Each row has a name. After each piece below comes the name of the row it's from, unless a question asks for something else. Each question is about the rows just above it. Places in a row count from 0.

Columns, left to right: U H Q Y
R: [6 0 2 2]
X: [ 53 -25  19  -1]
V: [2 4 7 9]
F: [12 -8  8 -3]
K: [-15   7  -7   0]
Number of entries in [6 0 2]:
3
[2 2] begins in row and place
R, 2
Where does [2 4 7] start? Give its row and place.
V, 0
[7 9] begins in row and place
V, 2

Columns, left to right: nipi pil Gev Vate vub Gini zelov Pas Peb
pip: [ 1  2  1  0  7 14  7 -5 13]
mim: [ 0 -5  8  3  0 12 -2  6 -3]
ril: [  9  10 -12   0   0   0   2   6   0]
fopa: [  1 -12  10   0   7  18  -6   6 -18]
banot: [  4   3 -11  10  -6  50  -8  10   1]
Fop: [13 20  2  4  5 10 11  0  9]
nemiz: [ 1  2  1  0  7 18 -6  6  0]
nolit: [ -4  -1   0   1 -17   7  -5   7  -6]
dom: [ 3  7 21 -5  5  6 10 14 -6]
visar: [  9  10 -12   0   0   0   2   0  -9]
Which entry of dom is missing from [21 -5  3 10 14  5  7 -6]?
[6]
[-12  10] begins in row and place
fopa, 1
How many entries does [  4   3 -11  10  -6] have?
5
Which column holds [ 0  9  1  4 13  1] top down?
nipi
Where does [50 -8] start? Give its row and place.
banot, 5
Which column holds [ 6  6  6 10  0  6  7 14  0] top down?
Pas
[  9  10 -12   0   0   0   2   0  -9]
visar

Columns, left to right: Dezi mal vokav mukul Gaz ribu
C: [ -7  43   5   7 -16  50]
T: [ -7  43   5   7 -16  11]
M: [ 36  28  17 -26  37  27]
Where does [-16  11] start? Give its row and place.
T, 4
Number of entries in [36 28 17]:
3
Which column holds [-16  37] top down?
Gaz
Number of entries in [ -7  43   5   7 -16]:
5
Shuffled C with one entry gone: [ 7 -7  5 43 50], missing
[-16]

Columns, left to right: Vov tuzaz fipod Banag
domo: [-43  11  -5 -11]
sezi: [-36  -3  32 -21]
Fozad: [ 30 -28 -32  -7]
bimo: [-43  11  38  12]
veme: [ 13 -40 -22 -27]
kikun: [-43  11  38 -11]
fot: [-39  23  37   0]
lipud: [  5 -42 -14 -35]
zaruf: [-38  23  37   0]
Mufa: [29  0 23 37]
kem: [-15 -14  32 -21]
How many entries does [-43  11] have?
2
kem without one entry, shuffled: [-14 -21  32]. Gone:
[-15]
[-43  13 -43 -39] is in which column, read top down?
Vov
[11 38 12] begins in row and place
bimo, 1
[-38  23  37   0]
zaruf
Which column holds this, read top down? [-14  37]
fipod
The row with [-43  11  -5 -11] is
domo

Columns, left to right: Puf vubal kotob Fev
mele: [-48   3 -14 -16]
pafut: [  3 -14 -14 -13]
kubo: [-50 -36  37 -11]
revuf: [-50 -36  -4 -50]
[-48   3 -14 -16] is in which row?
mele
Where does [-36  37 -11] start? Give its row and place.
kubo, 1
Which column holds this, read top down? [  3 -50 -50]
Puf
Row and place where [  3 -14 -16] starts:
mele, 1
Which column holds this, read top down? [  3 -14 -36]
vubal
Shuffled revuf with one entry gone: [ -4 -50 -50], missing
[-36]

Columns, left to right: Pomiz fasa tez buve madip gol bos
Fafon: [-13  26  -9   8  -3  -8  44]
Remip: [ -9  -8  26   8  -3 -13 -22]
fona: [ -9  -8  26   8  -3 -13  24]
[ 26   8  -3 -13 -22] begins in row and place
Remip, 2
Which column holds [-8 -8] top down?
fasa
How many entries does [-13  26  -9   8  -3  -8  44] have?
7
The row with [ -9  -8  26   8  -3 -13  24] is
fona
Count the entries of [-9 -8 26]:
3
[-13  26  -9   8  -3  -8  44]
Fafon

Columns, left to right: mutar Lusi lubu kuz nizo neda zuzef kopo tunag Dube
durud: [-12  43  33 -52  -5 -50  39  37 -26 -46]
zigo: [-19  21  34  51 -50  46  43  22  38 -42]
fise: [-24 -52 -46  26  24 -26 -42 -53 -43  50]
Gib: [-25  42 -30  -4  54 -42  42 -26  37 -52]
gok: [ 19 -39  13 -11   1 -37  52  12 -34  -9]
leza: [-10  -2  -6  11  28  47 -27   9   1  23]
Derit: [-41  -6   7  45  38   7 -33 -29  22 -36]
muzaz: [-10  -2 -17  11  28  47 -27   9   1  23]
dut: [ -2  38  35 -23  13  24 -28 -42  31  24]
pavo: [-15 -17 -18   5  47 -49 -41 -29   1  35]
rotat: [ 14  24  14  49  13 -49 -24  41  -9 -48]
Rutoz: [ 19 -39  13 -11   1 -10   8  34  26 -54]
Which column holds this, read top down? [  7  47  24 -49 -49 -10]
neda
Number of entries in [14 24 14 49]:
4
Shuffled fise with one entry gone: [ 26 -43  24 -46 -26  50 -24 -52 -53], missing
[-42]
[-48 -54] is in which column, read top down?
Dube
Which entry of pavo is missing from [-15 -17 -41  47   1 -49  35   5 -29]?
[-18]
durud without one entry, shuffled: [ 33 -26  -5 -52 -50  37  43 -46  39]. Gone:
[-12]
Which entry of leza is missing from [ -2  47  28  11  -6   9 -10  23   1]?
[-27]

Columns, left to right: Nomaz pireb zomed guvop mipep vot kun sas Veno
tof: [10  5  1  0  8  2 15  7 -3]
kod: [-24   5  -5   5  18  -3 -32 -45  10]
Bor: [ -1  10   3   1   8  10  -8 -13  -3]
Fina: [22 10  7  7 21 10 20 20 22]
Beda: [-5  5 -3  1 11 -1  6 20 -1]
Zadim: [-13 -15  -3  -6 -27  -6 -18 -26  -1]
keru: [26 22 12  2 14 26 24 26  6]
pinas: [10 15  5  4 14 16 15 26 10]
fad: [ -5  -3   0   0  -3  -1  -8 -19   8]
Which column holds this, read top down? [10 -1 -6 26 16 -1]
vot
[ 5 -5  5 18 -3] begins in row and place
kod, 1
How many entries does [10 15  5  4 14 16 15 26 10] have?
9
[ 20   6 -18  24  15] is in which column, read top down?
kun
Which column holds this, read top down? [  5  10  10   5 -15  22]
pireb
Where does [-1  6] start? Give its row and place.
Beda, 5

Columns, left to right: Gibef Talu Ponis vego Revo lerim
makuv: [ 41  27 -21  -1 -15  21]
masav: [ 41  40 -12 -24 -22  24]
bev: [ 22  41  -8  -5 -13  33]
Rol: [ 24  37 -11  -2 -13  28]
bez: [ 24  37 -11   0 -13  28]
fenul: [ 35  33  -4  -4 -23  23]
Demag: [ 22  44 -10  43 -12  35]
vak: [ 35  33  -4  -4 -23  28]
Number of entries in [ 24  37 -11  -2 -13]:
5
Which entry of Demag is missing from [-10  35  22  43 -12]?
[44]
Row and place where [-24 -22] starts:
masav, 3
Which column holds [-22 -13 -13 -13 -23] top down?
Revo
Number of entries in [ 22  44 -10  43 -12  35]:
6
Which column holds this, read top down? [-12  -8]
Ponis

Columns, left to right: zot zivat moba zum Kezed bonil
laref: [  3  -2   6 -38   7  17]
Pul: [-17  48 -31 -27   9  26]
Moris: [-20   2 -19   1  37  -1]
suf: [-12 -25 -13 -45   6 -34]
lete: [-24  51  11  -5  20   1]
Which column holds [-27   1] top down?
zum
[51 11] begins in row and place
lete, 1
Count the entries of [-20   2 -19   1]:
4

Columns, left to right: bota Vopok seva bolu
nuz: [ -8 -31  -6  18]
Ses: [10 11 -4 -2]
Zakes: [ -8 -31   6 -20]
fumo: [ 10 -19   4   1]
mel: [-35 -47  -5  11]
Sofig: [ 22  -4  13 -35]
bobul: [ -8 -31   6   0]
Count the entries of [ -8 -31  -6]:
3
Which entry of Ses is missing from [-2 11 10]?
[-4]
Which column holds this, read top down? [-35  22]
bota

Columns, left to right: mul Vopug zepi mag
zimi: [-15  -7   9 -43]
Befef: [ 19  -8 -14  16]
nedo: [ 4 -6  5 12]
gep: [ 42  -6  11 -27]
muz: [42 -6 11 24]
zifi: [42  2  5 12]
Where does [  9 -43] start? Give its row and place.
zimi, 2
Which column holds this, read top down? [ 4 42]
mul
Which column holds this, read top down? [-14   5]
zepi
Which column holds [  9 -14] top down?
zepi
Which entry of nedo is missing from [12  4 -6]?
[5]
Which column holds [-14   5  11  11   5] top down?
zepi
zimi without one entry, shuffled: [-15 -43  -7]. Gone:
[9]

Columns, left to right: sibiz voni velup bup Las Mudol feba
ket: [ -3  -1  39 -11 -39  26  -1]
mudi: [-11   4  46  -3 -42  38  -6]
rabu: [-19  14  40   1 -30  27 -20]
sar: [-19  40  14  -1 -35  36 -15]
rosu: [ 40  39  41 -10 -39  33  -2]
rudo: [ -6   5  49  -5 -39  41 -11]
roto: [-19  14  40  -5 -33  37 -20]
Suzug: [-20   9  51  -1 -37  38 -14]
tula: [-14   5  49  -5 -39  41 -11]
gud: [-16   8  50  -3 -39  36 -13]
tukap: [ -8   2  47  -8 -39  33   0]
Zipu: [-20  13  34   1 -30  27 -18]
[-20  13  34   1 -30  27 -18]
Zipu
Which column holds [49 40 51 49 50 47 34] top down?
velup
Which column holds [26 38 27 36 33 41 37 38 41 36] top down?
Mudol
Which entry of Zipu is missing from [-18 -20   1 -30  13  34]?
[27]
Shuffled rosu with one entry gone: [ -2 -10 -39  39  40  33], missing
[41]
[-19  14  40  -5 -33  37 -20]
roto
Shuffled rosu with one entry gone: [ 33 -39  39  -2  41 -10], missing
[40]

Columns, left to right: Nof rur Dano lud puro
duniz: [-27 -14  12 -32  31]
kib: [  7  11 -10  43  11]
fizuk: [ 32  12 -32  31 -12]
Which entry of fizuk is missing from [-32  32  12 -12]?
[31]
Which column holds this, read top down? [ 12 -10]
Dano
[-14  12 -32  31] begins in row and place
duniz, 1
Number of entries in [ 32  12 -32  31 -12]:
5

Columns, left to right: Fir Tago pina bilit sapus dul rem
Ber: [  9  -7   4  -6 -20 -23   7]
Vake: [  0  15 -18  -8  27 -43   3]
Guv: [  4   3   1 -13 -24 -23 -11]
Gegi: [-14 -26  -8 -13  22  10  -2]
Netep: [ -2  14 -13  -9  33  17 -14]
zokim: [  4  15   1 -13 -24 -23 -11]
Telu: [-14 -26  -8 -13  21  18   4]
zugu: [ 11  26  -9   9 -17 -17  15]
Which column holds [  4 -14  -2] top down?
Fir
Netep without one entry, shuffled: [ 33  14  -9 -14  17  -2]. Gone:
[-13]
Number of entries in [4 3 1]:
3
Which column holds [ 15   3 -26  14] top down?
Tago

Columns, left to right: tezut suzit Taru vugad vokug saken did suzef
fug: [46 22 27 13 50 48 42 25]
fen: [48 27 29 15 28 27 32 22]
rume: [14  9 15  8  9 17 30 12]
Count the entries of [14]:
1
Shuffled fen with one entry gone: [27 27 22 29 48 32 15], missing
[28]

Columns, left to right: Ditu los Ved verog mifir
Zefuf: [  8  10 -49   1  14]
vif: [ -7 -11  15 -20  -6]
zade: [ 0 11 -5  9  9]
vis: [-7 -7 -7 -8 -6]
Gul: [-7 -6 31 -8 -3]
How many entries does [  8  10 -49   1  14] have?
5
Count the entries of [-7 -6 31 -8 -3]:
5
Shuffled vis with one entry gone: [-7 -8 -7 -7], missing
[-6]
Count the entries of [ 0 11 -5  9  9]:
5
Which entry of Gul is missing from [-6 -7 -8 31]?
[-3]
Number of entries in [-7]:
1

Columns, left to right: Kazu tonag bezek dofip lumuf
lal: [ 6 15 22 16  5]
sepoz: [ 11  -3  21 -28  10]
keb: [ 5 -5 17  9  7]
Suko: [ 16   0  23 -19  12]
Damog: [-2 15 21 21  2]
Rovek: [ -1  -4  12 -39   0]
sig: [18  9 24  1 10]
Lizo: [-1 -4 24 -9 12]
sevir: [ -1  -4  12 -39  11]
How many entries does [ 16   0  23 -19] have?
4
sevir without one entry, shuffled: [ 11 -39  -4  -1]. Gone:
[12]
Which column holds this, read top down? [11  5 16 -2]
Kazu
Which column holds [ 5 10  7 12  2  0 10 12] top down?
lumuf

Columns, left to right: toz dof tuvif bil Nov susop direz nepi Momiv pirem
butu: [-27  -2   2  21   0  35  -4   7  -1  -9]
Ren: [ -3   7  10 -30 -11  18   4  -3 -10  12]
tig: [-26   5  -3 -32   4  14  -3   1 -11  12]
Firit: [  3  -5  -6  12   3 -45  -7  -1   1  11]
pabu: [  4 -11  12   2   7  -1  -6   2  -3   2]
merob: [  2  14   2 -11   4   1   4  -2   1   0]
lur: [-15   6   0  -2   3 -15   0   8  -9  -8]
Which column holds [-10 -11   1] top down?
Momiv
Row and place where [  1 -11  12] starts:
tig, 7
Shuffled tig with one entry gone: [-11  12  14 -32 -26   4   1  -3  -3], missing
[5]
Shuffled butu with one entry gone: [ 35  21  -2  -4  -1 -27   2  -9   0], missing
[7]

Columns, left to right: Losa Zamu Raf gad dalo gaf fak
Fibu: [-43  -5  17  -9   0  11   1]
melo: [ -9  -1  11 -14  13  14  17]
Tenin: [ 11  -2  12 -10  -4   9  -6]
Count the entries of [ 11  -2  12 -10  -4   9  -6]:
7
Which column holds this, read top down? [17 -6]
fak
Row and place where [-9  0 11] starts:
Fibu, 3
melo without one entry, shuffled: [-14  17  -9  11  14  -1]. Gone:
[13]

Columns, left to right: Kugo lurav lamat miki Pulo bevor Kadin rif tunit
Rupi: [-31  27 -34 -33  26 -36 -24 -33  27]
Gav: [-5 -1 -5 -5 -1 -5 -4 -3 -1]
dapo: [-44  47 -44 -39  46 -52 -34 -10  48]
Rupi without one entry, shuffled: [-31 -33  26 -33  27  27 -24 -36]. Gone:
[-34]
Which entry of Rupi is missing from [-24  26 -33  27 -36 -33 -31  27]?
[-34]
Number of entries in [-5 -1 -5 -5 -1 -5 -4]:
7

Columns, left to right: fup vabeb Nok zudel buni Damol zuta tiga Bizul
Tima: [-17 -17   2 -28 -13  -1  -2  -3   0]
zonuv: [-20  -1   1   6 -13  -1  -2  -2  -2]
vav: [-5  6  3 -8  4 -5  0 -2 -3]
zat: [-4 -7  3 -5 -1 -3 -7 -4  0]
Rafe: [ 3  5 -3 12 -1  1  3  1  2]
kab: [ 1  7  1  6  2  0  2  1 -3]
Pagi: [ 3  6  2 11  2 -5 -3 -1  0]
How many entries does [-4 -7  3] have?
3
[ 1  7  1  6  2  0  2  1 -3]
kab
Which column holds [-5 12  6 11] top down?
zudel
Which entry of Pagi is missing from [-5 11  6  2  0  3  2 -3]?
[-1]
Which column holds this, read top down? [-17  -1   6  -7   5]
vabeb
Which entry of zonuv is missing from [-20  -1  -1  -2   6  -2 -13  -2]?
[1]
zonuv without one entry, shuffled: [ -1 -20  -2   6  -2  -2  -1   1]. Gone:
[-13]

Columns, left to right: melap Manan Dasa zap
Punib: [-10 -11 -44 -17]
rike: [-4  7 15 -3]
Kima: [  8 -11   6 -17]
duri: [ 0  9 31 11]
segub: [ 35   1  14 -12]
vopin: [  8 -16  41   4]
Rulu: [-2  1 14 21]
Teg: [ 29  34   1 -37]
sobi: [-1 -1 -2  1]
poz: [-5 11 -3 -4]
nen: [22 21  8 28]
rebug: [-30  13  29  18]
sobi without one entry, shuffled: [-1  1 -1]. Gone:
[-2]
Where does [22 21  8] start? Give its row and place.
nen, 0
[34  1] begins in row and place
Teg, 1
Shuffled Punib with one entry gone: [-17 -10 -44], missing
[-11]
Which entry of poz is missing from [-4 -5 11]?
[-3]

Columns, left to right: fiz mebo benid kinad
tipok: [  1  20 -30  42]
Zata: [-21 -26  22 -50]
Labe: [  1  20 -30 -29]
How many entries does [  1  20 -30] have?
3
Number of entries in [1]:
1
How many entries does [-21 -26] have?
2
How many entries does [  1  20 -30] have?
3

